Here is a tiny trained network, its code and every weight. The questions are about switching its units off for an input and a class, where a switched-off unit gives its printed mean instead of its output.

import numpy as np


def w(rows, s, z=0):
    codes = np.array(rows[::2]) - 128.0
    scale = np.full(codes.shape[1], s)
    scale[-1] = z or s
    return codes * scale


def f(y):
    return y / 2 * (1 + np.tanh(0.7978845608 * (y + 0.044715 * y**3)))


def log_softmax(a):
    a = a - a.max(-1, keepdims=True)
    return a - np.log(np.exp(a).sum(-1, keepdims=True))


def net(x, mask):
    res = np.array(x, float).reshape(1, 6) / 4 @ E
    y = f(res @ A[0][:, :-1].T + A[0][:, -1])
    res = res + np.where(mask, y, B[0][:, -1]) @ B[0][:, :-1]
    return log_softmax(res[-1] @ U[:, :-1].T + U[:, -1])


A, B = {}, {}
E = w([
[114,89,55,1],'x0',
[20,132,10,181],'x1',
[128,131,128,128],'x2',
[128,128,128,129],'x3',
[125,120,131,129],'x4',
[229,49,50,173],'x5',
],0.0081)
A[0] = w([
[169,151,173,183,198],'neuron 0',
[121,143,117,160,138],'neuron 1',
[149,90,134,4,202],'neuron 2',
[128,137,80,154,80],'neuron 3',
[97,189,136,137,170],'neuron 4',
[239,131,154,128,164],'neuron 5',
[154,143,99,97,127],'neuron 6',
[118,148,121,215,181],'neuron 7',
[114,108,51,175,102],'neuron 8',
[135,145,206,132,210],'neuron 9',
[98,132,189,138,186],'neuron 10',
[32,182,114,122,164],'neuron 11',
[174,141,210,109,235],'neuron 12',
[19,158,160,130,174],'neuron 13',
[106,118,54,34,142],'neuron 14',
[32,161,127,96,83],'neuron 15',
[86,141,183,54,166],'neuron 16',
[129,203,207,45,253],'neuron 17',
[90,128,130,120,122],'neuron 18',
[125,103,145,184,166],'neuron 19',
[128,102,151,117,120],'neuron 20',
[127,141,148,170,226],'neuron 21',
[68,149,102,132,106],'neuron 22',
[158,151,144,171,112],'neuron 23',
[82,203,136,119,216],'neuron 24',
[133,128,61,160,107],'neuron 25',
[186,124,154,104,244],'neuron 26',
[168,121,110,91,102],'neuron 27',
[206,101,141,91,138],'neuron 28',
[155,103,145,131,108],'neuron 29',
[108,148,51,67,93],'neuron 30',
],0.016,0.0033)
B[0] = w([
[136,129,80,227,203],'neuron 0',
[107,133,95,141,144],'neuron 1',
[134,79,247,61,232],'neuron 2',
[74,121,130,117,155],'neuron 3',
[169,166,92,128,173],'neuron 4',
[203,79,127,208,231],'neuron 5',
[148,102,138,98,148],'neuron 6',
[80,151,46,157,188],'neuron 7',
[11,162,115,112,197],'neuron 8',
[110,178,133,213,206],'neuron 9',
[121,190,117,159,179],'neuron 10',
[192,184,91,52,216],'neuron 11',
[110,143,189,254,233],'neuron 12',
[210,197,78,99,221],'neuron 13',
[125,21,142,32,225],'neuron 14',
[193,147,114,34,203],'neuron 15',
[61,148,193,62,207],'neuron 16',
[35,168,255,106,250],'neuron 17',
[132,139,107,92,147],'neuron 18',
[92,130,82,159,164],'neuron 19',
[115,107,146,138,137],'neuron 20',
[127,152,86,171,169],'neuron 21',
[129,136,105,85,177],'neuron 22',
[118,108,94,171,163],'neuron 23',
[186,187,109,104,197],'neuron 24',
[46,127,137,111,176],'neuron 25',
[168,110,195,181,203],'neuron 26',
[157,88,140,105,160],'neuron 27',
[201,90,183,146,205],'neuron 28',
[149,119,125,147,151],'neuron 29',
[120,53,110,53,196],'neuron 30',
],0.022,0.013)
U = w([
[100,254,192,165,98],'0',
[153,223,53,97,81],'1',
[51,160,250,54,152],'2',
[181,121,120,20,143],'3',
[181,101,136,186,109],'4',
[9,192,99,107,252],'5',
[222,87,201,84,97],'6',
[40,61,105,61,37],'7',
],0.0092,0.0037)

Each question gives the input, the list of numbers given to net, and the class t.
The units are the neurons (one row each of A and B). Each row of codes is followed by its name. A weight is (code - 128) times the scale printed after its matrix; where a second scale follows, it is the last column's (A, B and U).
mask holds one flag per neuron, in row order. A switched-off neuron (its flag False) gives its mean, the last column of its row in B, instead of its output. The means were averaged over made-up inputs and are rounded, as every weight is.
A unit's drop is (log p(t) with every unit on - log p(t) with that unit switched off) / (log p(t) with every unit on - log p(t) with every unit switched off).
The circuit of an input: a set's keep is (log p(t) with only the set's units on - log p(t) with every unit switched off) / (log p(t) with every unit on - log p(t) with every unit switched off). Starting from the 12 units with the biggest drops (on a tie, the unit counted first), units are removed one at a time, each time the one whose removal leaves the highest keep (on an exact tie, the one counted first), for as long as the keep stays at least 0.8.
circuit, biggest first: the units of the circuit, biggest drop first
top k neurons: the k neurons with the biggest drops, biggest first
drop when u is switched off: that unit's drop, to one decimal
input [8,1,-6,7,8,-7], class 3: circuit, biggest first	neuron 15
input [0,5,-4,-6,-3,-7], class 1: top 2 neurons	neuron 2; neuron 13
input [1,1,-6,-4,4,-7], class 3: circuit, biggest first	neuron 13; neuron 15
input [0,-8,4,4,-1,-5], class 0: top 3 neurons	neuron 12; neuron 9; neuron 14
input [0,2,4,4,4,-4], class 1: top 2 neurons	neuron 2; neuron 14
input [0,8,2,4,-6,7], class 5: top 2 neurons	neuron 8; neuron 2
input [-1,0,0,4,-1,1], class 4: top 3 neurons	neuron 17; neuron 16; neuron 8
input [-7,-3,7,-3,-3,0], class 0: top 2 neurons	neuron 14; neuron 9
input [-5,-5,-7,-3,3,0], class 0: top 3 neurons	neuron 14; neuron 9; neuron 17
input [0,7,-2,-3,0,-7], class 1: drop when neuron 13 is switched off	0.2
input [-6,7,-3,3,7,0], class 1: drop when neuron 17 is switched off	0.2
input [0,-7,6,8,-6,3], class 4: drop when neuron 14 is switched off	0.1
